Here is a tiny trained network, its code and every weight. The questions are about switching its units off for an input and a class, where a switched-off unit gives its printed mean instead of its output.

import numpy as np


def w(rows, s, z=0):
    codes = np.array(rows[::2]) - 128.0
    scale = np.full(codes.shape[1], s)
    scale[-1] = z or s
    return codes * scale


def f(y):
    return y / 2 * (1 + np.tanh(0.7978845608 * (y + 0.044715 * y**3)))


def log_softmax(a):
    a = a - a.max(-1, keepdims=True)
    return a - np.log(np.exp(a).sum(-1, keepdims=True))


def net(x, mask):
    res = np.array(x, float).reshape(1, 6) / 4 @ E
    y = f(res @ A[0][:, :-1].T + A[0][:, -1])
    res = res + np.where(mask, y, B[0][:, -1]) @ B[0][:, :-1]
    return log_softmax(res[-1] @ U[:, :-1].T + U[:, -1])


A, B = {}, {}
E = w([
[155,119,121,219,111,99,137],'x0',
[105,164,175,146,107,107,253],'x1',
[120,42,117,163,74,118,85],'x2',
[160,115,195,111,68,62,71],'x3',
[75,131,89,194,143,113,217],'x4',
[147,47,90,120,42,140,163],'x5',
],0.012)
A[0] = w([
[98,76,97,116,154,182,177,39],'N0',
[173,126,57,84,168,29,56,77],'N1',
[177,41,129,211,64,80,101,102],'N2',
[148,62,150,221,84,104,110,252],'N3',
[185,88,113,194,95,63,99,153],'N4',
[113,156,100,120,114,111,130,57],'N5',
[209,161,189,4,99,160,217,146],'N6',
[67,210,149,90,177,45,139,127],'N7',
[82,182,224,153,162,121,170,241],'N8',
[64,186,199,228,225,119,157,127],'N9',
[178,79,141,191,132,215,69,227],'N10',
[145,62,147,199,91,118,103,78],'N11',
[52,76,22,151,146,209,203,145],'N12',
],0.011,0.0027)
B[0] = w([
[153,74,79,83,141,113,153,171],'N0',
[126,126,126,83,156,128,2,203],'N1',
[163,90,100,218,70,109,130,252],'N2',
[156,115,116,182,49,92,114,234],'N3',
[158,87,118,194,67,116,110,219],'N4',
[104,148,109,96,112,106,99,126],'N5',
[110,104,253,57,62,153,211,220],'N6',
[96,204,147,128,155,19,115,199],'N7',
[95,214,165,173,131,136,211,204],'N8',
[101,250,91,218,191,156,170,224],'N9',
[163,105,79,147,164,226,112,212],'N10',
[133,99,123,168,79,97,112,205],'N11',
[96,26,42,49,167,79,178,241],'N12',
],0.016,0.014)
U = w([
[35,240,137,177,171,85,170,187],'0',
[175,101,117,228,34,103,95,220],'1',
[99,178,175,56,157,83,36,2],'2',
[101,145,254,49,49,151,162,135],'3',
[59,52,21,62,174,111,188,216],'4',
[162,124,111,82,174,228,9,18],'5',
],0.0077,0.0019)

Each question gives the input, the list of numbers given to net, and the class t.
The units are the neurons (one row each of A and B). Each row of codes is followed by its name. A weight is (code - 128) times the scale printed after its matrix; where a second scale follows, it is the last column's (A, B and U).
mask holds one flag per neuron, in row order. A switched-off neuron (its flag False) gives its mean, the last column of its row in B, instead of its output. The means were averaged over made-up inputs and are rounded, as every weight is.
A unit's drop is (log p(t) with every unit on - log p(t) with that unit switched off) / (log p(t) with every unit on - log p(t) with every unit switched off).
The circuit of an input: a set's keep is (log p(t) with only the set's units on - log p(t) with every unit switched off) / (log p(t) with every unit on - log p(t) with every unit switched off). Starting from the 12 units with the biggest drops (on a tie, the unit counted first), units are removed one at a time, each time the one whose removal leaves the highest keep (on an exact tie, the one counted first), for as long as the keep stays at least 0.8.
circuit, biggest first: the units of the circuit, biggest drop first
top k neurons: the k neurons with the biggest drops, biggest first
drop of u: that unit's drop, to one decimal
input [-6,6,-8,4,-7,-4], class 3: circuit, biggest first => (N6)
input [4,-3,-7,6,0,-1], class 2: circuit, biggest first => (N1, N2)
input [2,-7,-7,1,-4,-8], class 2: circuit, biggest first => (N1, N7)
input [-4,-1,2,-3,3,-4], class 0: top 3 neurons => (N9, N10, N7)
input [2,-3,-7,-1,0,2], class 2: circuit, biggest first => (N12, N9, N2, N4)
input [-5,2,5,7,-8,-1], class 3: top 2 neurons => (N6, N9)
input [-1,3,2,0,5,0], class 4: top 2 neurons => (N12, N7)
input [-8,6,3,-6,-5,5], class 4: top 2 neurons => (N12, N0)
input [6,6,7,-8,2,-5], class 0: top 2 neurons => (N9, N8)
input [2,-3,-5,-8,6,-2], class 4: top 2 neurons => (N12, N0)
input [5,-3,-2,-2,5,-1], class 4: top 2 neurons => (N12, N7)
input [-6,-8,-7,7,-4,4], class 5: top 3 neurons => (N1, N7, N8)
input [-7,5,-2,4,-3,-4], class 3: drop of N4 => 0.0
input [3,2,-3,5,-8,2], class 3: circuit, biggest first => (N6)
input [-5,-6,6,-4,-5,7], class 5: drop of N10 => 0.7
input [-6,5,-8,-8,-3,1], class 3: drop of N0 => 0.1
